Below is a small trained network, with its code and all its weights. Each question gives an input and a target symbol and asks what happens when units are switched off, that is, made to give their printed mean instead of their output.

import numpy as np


def w(rows, s, z=0):
    codes = np.array(rows[::2]) - 128.0
    scale = np.full(codes.shape[1], s)
    scale[-1] = z or s
    return codes * scale


def norm(h):
    return h / np.sqrt((h * h).mean(-1, keepdims=True) + 1e-5)


def f(y):
    return y / 2 * (1 + np.tanh(0.7978845608 * (y + 0.044715 * y**3)))


def softmax(a):
    e = np.exp(a - a.max(-1, keepdims=True))
    return e / e.sum(-1, keepdims=True)


def log_softmax(a):
    a = a - a.max(-1, keepdims=True)
    return a - np.log(np.exp(a).sum(-1, keepdims=True))


def net(x, mask):
    ids = ['βγηθμφ'.index(c) for c in x.split()]
    T = len(ids)
    res = E[ids] + P[:T]
    u = 0
    for l in range(2):
        q, k, v = (norm(res) @ M[l].T for M in (Q, K, V))
        z = softmax(np.where(np.tri(T) > 0, q @ k.T / 4**0.5, -1e9)) @ v
        res = res + np.where(mask[u], z, O[l][:, -1]) @ O[l][:, :-1]
        u += 1
        y = f(norm(res) @ A[l][:, :-1].T + A[l][:, -1])
        res = res + np.where(mask[u : u + 8], y, B[l][:, -1]) @ B[l][:, :-1]
        u += 8
    return log_softmax(norm(res)[-1] @ U[:, :-1].T + U[:, -1])


Q, K, V, O, A, B = {}, {}, {}, {}, {}, {}
E = w([
[191,184,126,131,166,124],'β',
[150,127,174,88,174,105],'γ',
[192,145,149,139,99,150],'η',
[169,208,75,178,106,36],'θ',
[131,211,97,105,250,62],'μ',
[59,192,89,136,144,90],'φ',
],0.014)
P = w([
[103,171,242,116,35,44],'0',
[65,181,158,39,72,192],'1',
[45,134,237,210,125,123],'2',
[179,254,216,135,78,52],'3',
[61,111,124,48,115,217],'4',
[40,134,167,217,178,162],'5',
[202,254,144,106,34,61],'6',
[62,87,76,70,179,249],'7',
[44,140,83,229,228,196],'8',
[246,202,58,82,91,63],'9',
],0.008)
Q[0] = w([
[120,127,130,166,163,49],'0.h0',
[155,162,104,126,166,150],'0.h0',
[148,251,116,102,126,67],'0.h0',
[157,129,83,198,74,109],'0.h0',
],0.012)
K[0] = w([
[102,204,106,138,138,16],'0.h0',
[130,114,106,140,180,137],'0.h0',
[106,109,6,155,176,152],'0.h0',
[179,174,90,178,91,114],'0.h0',
],0.012)
V[0] = w([
[198,75,117,136,88,254],'0.h0',
[65,98,205,85,49,231],'0.h0',
[219,149,142,132,54,103],'0.h0',
[139,100,200,54,203,187],'0.h0',
],0.005)
O[0] = w([
[177,35,125,134,154,224,1],'0.h0',
[98,37,141,84,163,176,149],'0.h0',
[131,65,2,135,212,162,132],'0.h0',
[65,163,150,134,141,254,116],'0.h0',
],0.0058,0.0026)
A[0] = w([
[146,184,58,237,56,57,191],'0.n0',
[136,5,2,136,139,238,28],'0.n1',
[25,155,156,170,68,199,195],'0.n2',
[210,155,159,156,186,202,164],'0.n3',
[15,139,126,122,130,160,69],'0.n4',
[200,12,163,90,84,110,10],'0.n5',
[72,169,182,171,154,82,133],'0.n6',
[181,102,147,11,172,79,2],'0.n7',
],0.0083,0.0045)
B[0] = w([
[110,51,210,173,186,227,254],'0.n0',
[76,200,81,253,1,88,182],'0.n1',
[153,20,79,191,158,129,192],'0.n2',
[90,233,194,138,67,203,210],'0.n3',
[197,46,88,113,85,167,144],'0.n4',
[119,212,184,140,236,96,132],'0.n5',
[143,11,128,162,143,98,196],'0.n6',
[166,179,39,153,186,242,122],'0.n7',
],0.0075,0.008)
Q[1] = w([
[132,135,178,111,94,172],'1.h0',
[8,67,70,134,112,116],'1.h0',
[113,146,166,88,100,76],'1.h0',
[43,72,45,59,106,168],'1.h0',
],0.013)
K[1] = w([
[133,91,113,103,148,218],'1.h0',
[125,105,255,119,11,83],'1.h0',
[117,54,37,35,149,98],'1.h0',
[134,116,245,7,55,132],'1.h0',
],0.0082)
V[1] = w([
[15,149,2,142,207,205],'1.h0',
[17,178,153,101,182,95],'1.h0',
[67,215,190,85,65,110],'1.h0',
[134,144,106,141,213,6],'1.h0',
],0.0058)
O[1] = w([
[76,125,148,229,255,39,6],'1.h0',
[32,211,68,139,146,136,182],'1.h0',
[209,176,47,85,154,179,153],'1.h0',
[98,109,72,211,70,199,74],'1.h0',
],0.0076,0.002)
A[1] = w([
[32,129,20,19,184,129,2],'1.n0',
[101,65,127,173,73,95,162],'1.n1',
[173,181,121,47,98,163,121],'1.n2',
[192,191,183,19,137,127,65],'1.n3',
[47,62,177,121,223,229,14],'1.n4',
[72,12,18,96,140,175,106],'1.n5',
[50,58,174,184,190,84,59],'1.n6',
[245,134,145,161,68,116,102],'1.n7',
],0.012,0.0065)
B[1] = w([
[190,94,94,102,204,7,138],'1.n0',
[184,140,104,157,186,122,240],'1.n1',
[139,84,192,72,119,90,190],'1.n2',
[135,193,98,116,185,251,186],'1.n3',
[26,76,170,155,103,165,189],'1.n4',
[76,227,140,215,44,208,204],'1.n5',
[201,38,239,154,103,128,254],'1.n6',
[95,91,48,72,171,85,199],'1.n7',
],0.012,0.006)
U = w([
[20,79,117,142,163,191,87],'β',
[148,137,115,37,2,104,201],'γ',
[241,198,129,90,181,236,2],'η',
[132,112,27,101,145,90,225],'θ',
[89,237,96,242,126,146,56],'μ',
[240,113,209,172,101,111,80],'φ',
],0.0064,0.003)

Each question gives the input, a string of symbols that net reads in full, and the target symbol t.
The units are the heads (4 rows each of Q, K, V and O) and the neurons (one row each of A and B). Each row of codes is followed by its name. A weight is (code - 128) times the scale printed after its matrix; where a second scale follows, it is the last column's (O, A, B and U).
mask holds one flag per unit, layer by layer, with each layer's heads first. A switched-off unit (its flag False) gives its mean, the last column of its rows in O or B, instead of its output. The means were averaged over made-up inputs and are rounded, as every weight is.
A unit's drop is (log p(t) with every unit on - log p(t) with that unit switched off) / (log p(t) with every unit on - log p(t) with every unit switched off).
The circuit of an input: a set's keep is (log p(t) with only the set's units on - log p(t) with every unit switched off) / (log p(t) with every unit on - log p(t) with every unit switched off). Starting from the 12 units with the biggest drops (on a tie, the unit counted first), units are removed one at a time, each time the one whose removal leaves the highest keep (on an exact tie, the one counted first), for as long as the keep stays at least 0.8.
units of the circuit, in order: the units of the circuit, biggest drop first
unit that matters most: the unit with the biggest drop
k most important neurons: the k neurons with the biggest drops, biggest first
top k neurons in layer l: the k neurons of layer l with the biggest drops, biggest first
input η η η β η β γ, target η: units of the circuit, in order : (1.n3)
input γ η φ η β η β, target η: units of the circuit, in order : (1.n3; 0.n1)
input η γ η η η η β η, target γ: top 3 neurons in layer 0 : (0.n0; 0.n1; 0.n6)
input μ η β φ η η, target μ: top 2 neurons in layer 1 : (1.n6; 1.n3)
input β η η β, target η: units of the circuit, in order : (1.n3; 1.h0)
input φ μ η φ θ φ η φ, target γ: units of the circuit, in order : (1.h0; 1.n2)
input η μ η β, target μ: top 2 neurons in layer 0 : (0.n3; 0.n6)
input η θ φ η η φ μ μ η, target μ: 3 most important neurons : (0.n1; 1.n6; 0.n3)
input φ γ θ β, target θ: 3 most important neurons : (1.n7; 0.n3; 1.n6)
input η θ θ φ φ, target μ: 2 most important neurons : (1.n5; 0.n5)
input β θ φ η η θ η, target θ: 4 most important neurons : (1.n7; 0.n3; 1.n6; 0.n2)
input η β η, target β: 3 most important neurons : (0.n2; 0.n3; 1.n6)
input φ φ η μ β θ β μ μ γ, target μ: 2 most important neurons : (0.n2; 0.n7)
input β β β η μ, target θ: 2 most important neurons : (1.n0; 0.n0)
input μ φ φ φ φ η γ η γ μ, target μ: top 2 neurons in layer 1 : (1.n6; 1.n7)
input η γ η η η η γ, target η: unit that matters most : 0.n0
input γ η η β η η φ, target φ: top 2 neurons in layer 0 : (0.n0; 0.n1)
input η θ η μ γ η θ, target θ: 2 most important neurons : (0.n3; 1.n7)
input η γ β η η η φ μ, target θ: 2 most important neurons : (0.n0; 1.n0)
input φ θ φ φ θ η β, target θ: unit that matters most : 0.h0
input φ η β φ, target φ: 2 most important neurons : (0.n0; 1.n6)
input η θ μ, target φ: 3 most important neurons : (1.n6; 0.n3; 0.n6)
input η η φ φ η η β θ η η, target θ: 2 most important neurons : (1.n7; 0.n3)
input γ θ γ φ η β η η η μ, target μ: top 3 neurons in layer 0 : (0.n2; 0.n3; 0.n0)
input φ η η, target β: 4 most important neurons : (0.n2; 0.n3; 0.n1; 1.n4)
